Below are the code and all the weights of a small trained network. Each question names an input and a target symbol and asks about switching units off, where a switched-off unit gives its printed mean instead of its output.

import numpy as np


def w(rows, s, z=0):
    codes = np.array(rows[::2]) - 128.0
    scale = np.full(codes.shape[1], s)
    scale[-1] = z or s
    return codes * scale


def f(y):
    return np.maximum(y, 0)


def softmax(a):
    e = np.exp(a - a.max(-1, keepdims=True))
    return e / e.sum(-1, keepdims=True)


def log_softmax(a):
    a = a - a.max(-1, keepdims=True)
    return a - np.log(np.exp(a).sum(-1, keepdims=True))


def net(x, mask):
    ids = ['ΓΘΛΨαδεζημξπτφ'.index(c) for c in x.split()]
    T = len(ids)
    res = E[ids] + P[:T]
    r = res
    for j in range(3):
        rows = slice(2 * j, 2 * j + 2)
        q, k, v = (r @ M[0][rows].T for M in (Q, K, V))
        z = softmax(np.where(np.tri(T) > 0, q @ k.T / 2**0.5, -1e9)) @ v
        o = O[0][rows]
        res = res + np.where(mask[j], z, o[:, -1]) @ o[:, :-1]
    y = f(res @ A[0][:, :-1].T + A[0][:, -1])
    res = res + np.where(mask[3:19], y, B[0][:, -1]) @ B[0][:, :-1]
    return log_softmax(res[-1] @ U[:, :-1].T + U[:, -1])


Q, K, V, O, A, B = {}, {}, {}, {}, {}, {}
E = w([
[160,109,37,187],'Γ',
[113,212,231,160],'Θ',
[82,132,143,148],'Λ',
[76,136,144,149],'Ψ',
[106,249,220,92],'α',
[104,140,162,119],'δ',
[79,133,143,145],'ε',
[111,86,212,189],'ζ',
[26,144,140,152],'η',
[161,113,250,101],'μ',
[103,165,193,35],'ξ',
[120,117,167,84],'π',
[144,37,176,73],'τ',
[126,112,170,80],'φ',
],0.017)
P = w([
[236,197,31,104],'0',
[183,151,74,91],'1',
[143,108,97,98],'2',
[117,82,135,93],'3',
[88,47,166,89],'4',
[63,25,190,85],'5',
[49,2,218,82],'6',
],0.0071)
Q[0] = w([
[70,176,255,49],'h0',
[76,70,53,134],'h0',
[92,47,236,158],'h1',
[11,62,54,115],'h1',
[98,56,127,119],'h2',
[71,140,73,83],'h2',
],0.026)
K[0] = w([
[33,98,251,99],'h0',
[184,84,64,67],'h0',
[60,35,127,55],'h1',
[24,174,175,222],'h1',
[88,85,167,104],'h2',
[135,93,85,56],'h2',
],0.027)
V[0] = w([
[53,57,137,226],'h0',
[87,30,39,2],'h0',
[81,146,65,93],'h1',
[52,175,67,108],'h1',
[20,106,119,123],'h2',
[92,214,79,117],'h2',
],0.011)
O[0] = w([
[177,99,40,129,185],'h0',
[141,6,180,174,77],'h0',
[96,101,111,120,162],'h1',
[82,115,92,93,207],'h1',
[108,198,132,79,252],'h2',
[120,69,136,77,55],'h2',
],0.011,0.0027)
A[0] = w([
[45,146,94,154,51],'n0',
[89,153,81,128,135],'n1',
[176,188,53,86,154],'n2',
[169,112,176,96,7],'n3',
[112,143,57,180,75],'n4',
[225,110,104,16,108],'n5',
[192,103,75,101,1],'n6',
[78,189,124,100,63],'n7',
[131,157,137,141,76],'n8',
[101,143,116,194,135],'n9',
[168,154,134,152,71],'n10',
[123,67,168,7,84],'n11',
[29,139,189,133,101],'n12',
[81,137,195,55,134],'n13',
[220,147,149,89,86],'n14',
[128,97,162,174,40],'n15',
],0.011,0.0067)
B[0] = w([
[106,193,119,144,178],'n0',
[118,189,144,126,195],'n1',
[131,59,185,201,213],'n2',
[195,169,158,76,148],'n3',
[76,116,150,121,157],'n4',
[117,202,130,159,138],'n5',
[149,5,101,124,136],'n6',
[214,128,51,111,210],'n7',
[106,113,94,131,147],'n8',
[167,146,145,111,150],'n9',
[88,135,106,119,143],'n10',
[76,155,113,180,200],'n11',
[145,116,211,92,233],'n12',
[91,84,59,114,253],'n13',
[125,180,122,91,154],'n14',
[183,108,104,100,151],'n15',
],0.022,0.011)
U = w([
[121,10,64,144,145],'Γ',
[195,150,14,155,48],'Θ',
[113,115,106,93,130],'Λ',
[112,118,95,95,144],'Ψ',
[138,97,44,3,9],'α',
[121,106,100,75,188],'δ',
[106,117,94,95,155],'ε',
[140,169,177,215,151],'ζ',
[28,195,27,160,134],'η',
[147,221,151,26,119],'μ',
[46,76,151,9,2],'ξ',
[92,127,150,69,208],'π',
[201,113,200,61,113],'τ',
[118,125,162,60,199],'φ',
],0.0052,0.0041)

Each question gives the input, a string of symbols that net reads in full, and the target symbol t.
The units are the heads (2 rows each of Q, K, V and O) and the neurons (one row each of A and B). Each row of codes is followed by its name. A weight is (code - 128) times the scale printed after its matrix; where a second scale follows, it is the last column's (O, A, B and U).
mask holds one flag per unit, heads first, then neurons. A switched-off unit (its flag False) gives its mean, the last column of its rows in O or B, instead of its output. The means were averaged over made-up inputs and are rounded, as every weight is.
A unit's drop is (log p(t) with every unit on - log p(t) with that unit switched off) / (log p(t) with every unit on - log p(t) with every unit switched off).
The circuit of an input: a set's keep is (log p(t) with only the set's units on - log p(t) with every unit switched off) / (log p(t) with every unit on - log p(t) with every unit switched off). Starting from the 12 units with the biggest drops (on a tie, the unit counted first), units are removed one at a time, each time the one whose removal leaves the highest keep (on an exact tie, the one counted first), for as long as the keep stays at least 0.8.
units of the circuit, in order: the units of the circuit, biggest drop first
k most important neurons: the k neurons with the biggest drops, biggest first
heads that matter: for each layer, one digit per head in row order, 1 if its drop is at least 0.15 and else 0, layers parted by /
input Ψ φ Γ η η Γ, target η: units of the circuit, in order => [h2 n12]
input ζ η ξ Ψ, target ξ: units of the circuit, in order => [h0 n12 n13 h1]
input δ ζ δ α Θ ζ Ψ, target ζ: units of the circuit, in order => [h0 n2 n13 h2]
input Γ η μ Θ ξ φ, target ξ: units of the circuit, in order => [h0 n13 n12]
input Θ Θ δ, target Θ: units of the circuit, in order => [n7 h0]
input η η Θ ζ Ψ, target ζ: heads that matter => 100
input Λ ξ Ψ, target ξ: 3 most important neurons => [n12 n13 n7]
input Θ Λ μ η η Γ α, target α: units of the circuit, in order => [h0 n13 n7]
input ζ Ψ η Γ Γ μ, target μ: 2 most important neurons => [n14 n2]
input Λ α τ Λ Θ, target Θ: units of the circuit, in order => [h0 n7]
input ζ η Γ Ψ, target η: units of the circuit, in order => [n12 h0 n7]
input Λ α ξ η ζ δ, target ζ: units of the circuit, in order => [h0 n2 n13 n5]
input Γ Θ η η η Θ η, target η: 2 most important neurons => [n0 n11]
input τ Θ μ Λ Ψ, target μ: most important neuron => [n2]
input μ ε η, target μ: 4 most important neurons => [n12 n0 n1 n2]
input Ψ ε η Γ η φ, target η: 3 most important neurons => [n11 n12 n5]
input η ε μ, target μ: 2 most important neurons => [n14 n3]
input ζ η Ψ, target η: 2 most important neurons => [n12 n0]
input η Θ ζ ε, target ζ: 2 most important neurons => [n2 n13]
input Θ η φ ξ δ, target ξ: units of the circuit, in order => [h0 n12 n13]
